[[ 26.0 -14.2  -1.7 -56.9 -14.9  -0.5   7.3]
 [ 41.5 -57.8 -23.5  24.6 -35.9  30.5 -55.9]
 [-47.7  17.3 -38.8  33.3 -49.2 -21.1   1.5]
 [-14.5  59.1  23.9 -22.3  56.3  17.1  45.7]
 [-20.6 -54.6 -46.9  50.4 -44.7  18.2  24.2]
 [-46.7   5.4 -45.9 -11.5 -20.4 -20.2 -12.3]]	26.0

[[ -7.5 -10.0  31.1   7.5  -1.0 -10.9 -18.7 -23.2  20.1   0.2   5.9   0.7
   -9.0  16.0]
 [  8.3  12.3 -25.8   1.5  19.2 -31.7  36.7   4.7   3.6  -6.7   7.9  -5.2
    7.4  -9.5]
 [ -0.7  24.1  18.8   1.2  -2.7 -29.5  19.9  -6.6 -10.1  -2.0   5.0   1.9
    9.2  10.2]
 [  2.8 -29.1 -51.2   6.9  -6.0   3.0 -47.0   9.7 -49.4  -5.8  -0.4 -15.3
   16.1 -47.4]
 [ -2.9  -7.4 -39.5 -60.3  -8.9  12.0 -30.6  -0.9  -0.5 -27.2   3.6  10.6
   -7.2 -17.1]
 [ -4.3 -11.6   9.3 -63.5  -9.4   1.2 -17.0  -6.4  59.2   4.0   4.9 -13.6
   -9.9  21.4]
 [ -9.1  17.8  29.1  -0.4  10.1 -20.1  65.2 -15.2 -24.5 -22.5 -11.6  11.2
   -8.9   7.7]
 [ -2.2  -2.0  -2.3 -14.6  13.4 -27.2   7.4  -6.7  32.6  11.4   3.5  -6.6
   -9.0  16.5]
 [ -2.7 -20.6  37.9   0.6   5.1 -12.9  12.4   3.5 -21.7  14.3  -2.6 -10.4
   -8.3  16.4]
 [  1.8 -41.6  54.1  36.8 -22.9 -32.1 -35.9   4.0  46.4  13.0 -12.0  -8.2
   11.0 -12.4]]	-7.5

[[-18.8 -65.4   5.2 -16.7  19.9  39.3  28.3  -2.9 -22.8  11.3  30.7  27.6
  -27.0  10.6]
 [-45.4  10.8  59.0  -9.4 -11.2   6.2  49.3  25.7  57.5 -11.8   4.4  13.4
   -8.6  53.8]
 [-18.0 -57.4  -3.6  -9.3  21.7  31.7  21.5 -14.3 -21.8   5.0  37.2  34.2
  -29.9  17.7]
 [-43.5  13.6  47.7 -12.2 -23.8  11.7  51.0  25.7  50.5  -0.9  -6.1  24.0
   -6.3  63.3]
 [ -8.6 -60.4   9.1  -7.2  28.6   4.1  39.1 -14.5 -15.3  -9.7  24.0  26.7
  -51.6   5.4]
 [-48.3  14.3  57.3   3.1 -15.4   5.3  58.4  18.8  65.5  -4.7  -0.4  17.5
  -12.0  40.1]]	-18.8

[[ -0.6  29.2 -27.5 -28.0  56.5 -34.4  57.7  39.3  -0.1 -40.1 -39.0  48.2
  -47.3]
 [ -3.7 -39.3  40.1  21.0 -51.0  41.3 -49.1 -29.9  -5.0  35.7  41.1 -43.2
   53.4]
 [-15.1 -28.0  26.0  12.2 -38.7  25.4 -33.9 -23.4 -18.3  11.8  29.9 -20.1
   37.1]
 [  0.3 -34.8  38.7  19.7 -43.6  38.2 -44.6 -23.7   1.4  35.7  40.0 -44.7
   51.6]
 [ -8.6  23.7 -26.0 -26.8  45.7 -32.1  53.1  31.6  -8.2 -40.8 -37.1  50.2
  -44.3]
 [ -7.3 -37.3  35.1  19.8 -46.4  37.8 -45.2 -28.2 -10.5  31.5  31.7 -33.8
   45.0]
 [ -9.8 -24.6  23.3   5.7 -34.0  17.1 -24.5 -17.9 -13.9   2.3  34.6 -17.7
   34.9]
 [ -0.7 -35.7  38.9  20.4 -44.7  38.9 -45.6 -24.6   0.5  36.7  39.2 -44.6
   51.7]
 [ -4.7   0.5  -9.9 -17.1  15.3 -15.3  27.1  10.9 -15.7 -28.3 -16.5  34.1
  -22.8]
 [ -3.3 -37.7  39.9  21.4 -48.7  40.8 -48.7 -27.9  -3.0  36.6  40.7 -44.5
   53.5]
 [ -4.0 -36.9  39.7  22.2 -47.6  41.6 -49.3 -27.6  -3.0  37.9  39.0 -44.6
   53.0]]	-0.6

[[ -2.7 -27.7  25.5  19.0 -42.8  28.9 -42.1 -28.2  -5.5  27.6  29.9]
 [  1.1 -37.5  39.1  28.3 -58.5  43.1 -60.8 -37.0   0.9  44.7  46.8]
 [  3.2 -35.5  35.4  25.7 -52.5  40.2 -54.6 -34.0   1.0  42.5  39.2]
 [  0.4 -12.7  12.8   9.8 -18.8  15.8 -19.8 -12.7   0.5  17.3  12.0]
 [  1.2  -7.4   8.8   7.5 -10.7  10.7 -14.0  -6.9   1.9  12.8   8.1]]	-2.7

[[-21.6 -12.6 -25.9  12.4  11.9   0.8   0.5   1.3 -23.4 -25.1 -14.1  -4.2]
 [  2.9  52.0  36.9  -9.6 -25.2 -17.2 -27.2 -38.4  36.3  53.8 -12.9 -14.6]
 [ -8.6 -21.6  29.4 -15.2 -20.8  23.5  10.5 -17.8  12.8  26.1  22.2  25.1]
 [ 47.7 -43.0 -44.3 -32.7  -5.5  14.2  -6.2  -2.4 -42.2 -29.6 -22.1 -13.0]
 [ -1.6 -28.4 -15.3  14.6  11.6  12.6  20.4 -21.2 -24.3   2.0  52.3
  -13.0]]	-21.6
